Below is a small trained network, with its code and all its weights. Each question gives an input and a target symbol and asks what happens when units are switched off, that is, made to give their printed mean instead of their output.

import numpy as np


def w(rows, s, z=0):
    codes = np.array(rows[::2]) - 128.0
    scale = np.full(codes.shape[1], s)
    scale[-1] = z or s
    return codes * scale


def f(y):
    return y / 2 * (1 + np.tanh(0.7978845608 * (y + 0.044715 * y**3)))


def softmax(a):
    e = np.exp(a - a.max(-1, keepdims=True))
    return e / e.sum(-1, keepdims=True)


def log_softmax(a):
    a = a - a.max(-1, keepdims=True)
    return a - np.log(np.exp(a).sum(-1, keepdims=True))


def net(x, mask):
    ids = ['βλμτψω'.index(c) for c in x.split()]
    T = len(ids)
    res = E[ids] + P[:T]
    r = res
    for j in range(2):
        rows = slice(2 * j, 2 * j + 2)
        q, k, v = (r @ M[0][rows].T for M in (Q, K, V))
        z = softmax(np.where(np.tri(T) > 0, q @ k.T / 2**0.5, -1e9)) @ v
        o = O[0][rows]
        res = res + np.where(mask[j], z, o[:, -1]) @ o[:, :-1]
    y = f(res @ A[0][:, :-1].T + A[0][:, -1])
    res = res + np.where(mask[2:14], y, B[0][:, -1]) @ B[0][:, :-1]
    return log_softmax(res[-1] @ U[:, :-1].T + U[:, -1])


Q, K, V, O, A, B = {}, {}, {}, {}, {}, {}
E = w([
[112,122,203,71,111,211],'β',
[157,31,212,166,125,157],'λ',
[86,173,176,156,134,194],'μ',
[124,135,255,116,118,104],'τ',
[123,241,112,238,141,104],'ψ',
[113,190,136,141,123,125],'ω',
],0.0091)
P = w([
[192,146,70,58,178,153],'0',
[158,188,181,202,178,164],'1',
[48,74,131,125,150,64],'2',
[142,133,68,112,79,142],'3',
[164,194,176,212,163,166],'4',
[31,85,136,126,118,67],'5',
[131,131,77,128,60,139],'6',
[159,196,183,201,163,164],'7',
[10,90,143,127,99,71],'8',
[122,129,85,131,47,126],'9',
[162,191,184,213,166,171],'10',
],0.011)
Q[0] = w([
[28,162,39,108,93,115],'h1',
[151,221,187,88,184,148],'h1',
[70,133,160,140,4,114],'h2',
[102,40,49,171,44,98],'h2',
],0.027)
K[0] = w([
[60,164,121,160,28,132],'h1',
[140,194,121,76,145,139],'h1',
[59,151,141,125,5,122],'h2',
[129,42,114,205,69,109],'h2',
],0.031)
V[0] = w([
[58,148,56,144,248,214],'h1',
[116,41,63,103,140,184],'h1',
[37,91,52,37,168,175],'h2',
[89,131,219,168,116,235],'h2',
],0.015)
O[0] = w([
[24,91,81,186,68,201,254],'h1',
[158,58,113,232,119,66,75],'h1',
[212,93,106,206,2,89,171],'h2',
[115,26,50,213,167,170,202],'h2',
],0.0092,0.0045)
A[0] = w([
[227,140,121,133,154,125,64],'n1',
[122,147,80,85,82,64,115],'n2',
[188,144,81,60,110,104,100],'n3',
[95,109,213,168,136,74,114],'n4',
[191,162,121,137,87,160,61],'n5',
[175,115,175,177,150,81,16],'n6',
[104,5,176,50,103,94,3],'n7',
[73,43,139,73,95,74,167],'n8',
[80,141,73,101,121,35,76],'n9',
[190,117,77,114,142,150,83],'n10',
[155,154,167,111,161,156,59],'n11',
[49,118,195,144,130,97,82],'n12',
],0.02,0.0059)
B[0] = w([
[61,165,140,173,113,168,148],'n1',
[156,152,53,109,128,108,155],'n2',
[123,36,158,182,170,93,138],'n3',
[54,124,121,93,137,219,223],'n4',
[141,87,165,30,126,167,207],'n5',
[192,144,93,126,153,16,183],'n6',
[202,100,144,96,6,140,177],'n7',
[73,144,120,126,216,162,213],'n8',
[155,166,102,113,90,186,154],'n9',
[115,190,211,106,103,122,145],'n10',
[134,156,51,135,129,128,164],'n11',
[180,129,175,148,103,56,254],'n12',
],0.022,0.0074)
U = w([
[128,157,210,136,125,84,195],'β',
[66,98,218,116,245,90,255],'λ',
[91,174,136,75,177,153,101],'μ',
[82,122,253,59,176,143,19],'τ',
[146,75,151,69,174,93,209],'ψ',
[113,89,145,171,71,167,109],'ω',
],0.0057,0.0033)

Each question gives the input, a string of symbols that net reads in full, and the target symbol t.
The units are the heads (2 rows each of Q, K, V and O) and the neurons (one row each of A and B). Each row of codes is followed by its name. A weight is (code - 128) times the scale printed after its matrix; where a second scale follows, it is the last column's (O, A, B and U).
mask holds one flag per unit, heads first, then neurons. A switched-off unit (its flag False) gives its mean, the last column of its rows in O or B, instead of its output. The means were averaged over made-up inputs and are rounded, as every weight is.
A unit's drop is (log p(t) with every unit on - log p(t) with that unit switched off) / (log p(t) with every unit on - log p(t) with every unit switched off).
The circuit of an input: a set's keep is (log p(t) with only the set's units on - log p(t) with every unit switched off) / (log p(t) with every unit on - log p(t) with every unit switched off). Starting from the 12 units with the biggest drops (on a tie, the unit counted first), units are removed one at a time, each time the one whose removal leaves the highest keep (on an exact tie, the one counted first), for as long as the keep stays at least 0.8.
circuit, biggest first: the units of the circuit, biggest drop first
most important unit: the unit with the biggest drop
top k neurons: the k neurons with the biggest drops, biggest first
heads that matter: for each layer, one digit per head in row order, 1 if its drop is at least 0.15 and else 0, layers parted by /
input ω β τ ω μ λ τ τ, target τ: heads that matter -> 11
input λ λ ψ μ τ, target λ: circuit, biggest first -> [h2]
input ω μ ψ λ μ ψ τ, target λ: heads that matter -> 01
input ω μ ψ ψ ω τ μ λ, target τ: heads that matter -> 11
input τ ω ω ω β, target μ: circuit, biggest first -> [n11 h1 n12]
input ψ λ μ ψ ω, target β: top 3 neurons -> [n12 n4 n8]
input β ψ ω ω μ ω ω, target ψ: heads that matter -> 11
input ω λ τ β, target τ: heads that matter -> 11
input ω ψ β τ ω ω λ ω λ λ μ, target τ: circuit, biggest first -> [h2 n5]
input τ τ ψ λ ψ ω τ ω τ, target τ: circuit, biggest first -> [n8 n7 n4]
input τ λ ω β μ ω ω β ψ ψ, target μ: circuit, biggest first -> [h1 n12]
input β β β τ ω λ ω ψ β ω λ, target ψ: top 3 neurons -> [n6 n5 n8]
input τ ω λ, target ψ: circuit, biggest first -> [n6 h1]
input μ μ ψ ψ λ, target ω: most important unit -> h1
input ψ τ μ ψ μ ω μ μ, target β: circuit, biggest first -> [n12 h1 h2 n4]
input τ ψ μ λ ψ β τ ψ ω β λ, target μ: top 2 neurons -> [n11 n4]
input μ μ τ τ τ β, target ω: top 3 neurons -> [n7 n5 n12]
input λ ω β ψ ψ β β ω μ ψ λ, target λ: heads that matter -> 11
input ω τ ω ψ ω ψ, target β: heads that matter -> 11
input ψ λ ω ω ω ψ ω β ψ λ β, target β: top 4 neurons -> [n12 n4 n8 n5]
input β τ τ τ τ ω, target μ: most important unit -> n9
input ψ ψ ψ λ μ, target β: top 2 neurons -> [n12 n4]
input ω ψ τ β β, target τ: top 2 neurons -> [n5 n6]
